Here is a tiny trained network, its code and every weight. The questions are about switching its units off for an input and a class, where a switched-off unit gives its printed mean instead of its output.

import numpy as np


def w(rows, s, z=0):
    codes = np.array(rows[::2]) - 128.0
    scale = np.full(codes.shape[1], s)
    scale[-1] = z or s
    return codes * scale


def norm(h):
    return h / np.sqrt((h * h).mean(-1, keepdims=True) + 1e-5)


def f(y):
    return y / 2 * (1 + np.tanh(0.7978845608 * (y + 0.044715 * y**3)))


def log_softmax(a):
    a = a - a.max(-1, keepdims=True)
    return a - np.log(np.exp(a).sum(-1, keepdims=True))


def net(x, mask):
    res = np.array(x, float).reshape(1, 7) / 4 @ E
    u = 0
    for l in range(2):
        y = f(norm(res) @ A[l][:, :-1].T + A[l][:, -1])
        res = res + np.where(mask[u : u + 7], y, B[l][:, -1]) @ B[l][:, :-1]
        u += 7
    return log_softmax(norm(res)[-1] @ U[:, :-1].T + U[:, -1])


A, B = {}, {}
E = w([
[71,154,173,119,144],'x0',
[89,222,192,196,23],'x1',
[182,170,189,48,81],'x2',
[100,47,207,94,92],'x3',
[255,144,121,103,77],'x4',
[131,54,193,125,157],'x5',
[105,128,136,139,157],'x6',
],0.0057)
A[0] = w([
[97,164,188,73,61,169],'L0N0',
[68,131,219,134,161,114],'L0N1',
[110,11,94,147,64,70],'L0N2',
[52,21,255,161,117,109],'L0N3',
[164,98,35,57,172,152],'L0N4',
[71,130,159,196,243,255],'L0N5',
[185,173,88,216,62,67],'L0N6',
],0.0093,0.0034)
B[0] = w([
[211,42,95,72,120,195],'L0N0',
[106,123,97,151,85,182],'L0N1',
[125,130,123,172,179,158],'L0N2',
[133,120,75,149,104,245],'L0N3',
[129,150,109,186,179,221],'L0N4',
[67,126,7,108,84,253],'L0N5',
[162,184,147,168,167,190],'L0N6',
],0.012,0.006)
A[1] = w([
[115,146,57,84,118,146],'L1N0',
[133,169,141,178,81,30],'L1N1',
[151,59,66,142,141,154],'L1N2',
[102,128,109,153,105,2],'L1N3',
[97,112,217,165,139,146],'L1N4',
[131,143,97,39,176,242],'L1N5',
[117,138,94,97,253,108],'L1N6',
],0.011,0.0033)
B[1] = w([
[177,140,132,173,118,221],'L1N0',
[203,145,69,106,192,134],'L1N1',
[89,113,192,181,101,253],'L1N2',
[149,114,4,143,164,131],'L1N3',
[123,139,4,96,154,109],'L1N4',
[128,97,101,162,56,194],'L1N5',
[154,97,133,161,85,209],'L1N6',
],0.011,0.0063)
U = w([
[192,84,152,94,61,210],'0',
[159,126,157,137,199,130],'1',
[208,223,103,152,132,155],'2',
[95,157,240,125,139,12],'3',
[93,99,59,178,54,251],'4',
[113,148,181,92,137,2],'5',
[118,157,119,6,195,2],'6',
],0.012,0.0048)

Each question gives the input, the list of numbers given to net, and the class t.
The units are the neurons (one row each of A and B). Each row of codes is followed by its name. A weight is (code - 128) times the scale printed after its matrix; where a second scale follows, it is the last column's (A, B and U).
mask holds one flag per neuron, layer by layer. A switched-off neuron (its flag False) gives its mean, the last column of its row in B, instead of its output. The means were averaged over made-up inputs and are rounded, as every weight is.
A unit's drop is (log p(t) with every unit on - log p(t) with that unit switched off) / (log p(t) with every unit on - log p(t) with every unit switched off).
The circuit of an input: a set's keep is (log p(t) with only the set's units on - log p(t) with every unit switched off) / (log p(t) with every unit on - log p(t) with every unit switched off). Starting from the 12 units with the biggest drops (on a tie, the unit counted first), units are removed one at a time, each time the one whose removal leaves the highest keep (on an exact tie, the one counted first), for as long as the keep stays at least 0.8.
units of the circuit, in order: the units of the circuit, biggest drop first
k most important neurons: the k neurons with the biggest drops, biggest first
k most important neurons of layer l: the k neurons of layer l with the biggest drops, biggest first
drop of u: that unit's drop, to one decimal
input [-8,4,-5,5,2,2,-5], class 1: 2 most important neurons	(L0N5, L0N2)
input [-2,7,-5,-4,-2,-1,-1], class 2: units of the circuit, in order	(L0N6, L1N1, L1N5)
input [7,4,3,4,-1,-2,-4], class 0: most important neuron of layer 0	(L0N0)
input [7,4,-7,7,8,-1,-5], class 0: units of the circuit, in order	(L0N0, L0N5)
input [-5,2,-2,4,8,3,-6], class 2: 2 most important neurons	(L0N6, L0N5)
input [-6,-2,2,-4,2,4,-3], class 1: 2 most important neurons	(L0N5, L0N4)
input [0,8,7,-5,-1,-1,-6], class 0: 2 most important neurons	(L0N0, L0N4)
input [-2,8,-7,-7,0,6,-5], class 2: 2 most important neurons	(L0N6, L1N1)
input [7,4,0,-4,0,0,-4], class 2: 3 most important neurons of layer 0	(L0N6, L0N3, L0N5)
input [-8,0,-3,3,0,-5,-6], class 1: drop of L0N5	0.2
input [7,5,-4,-7,6,2,8], class 2: drop of L1N2	0.1
input [-5,1,-5,-4,2,-7,-1], class 2: drop of L0N5	0.1
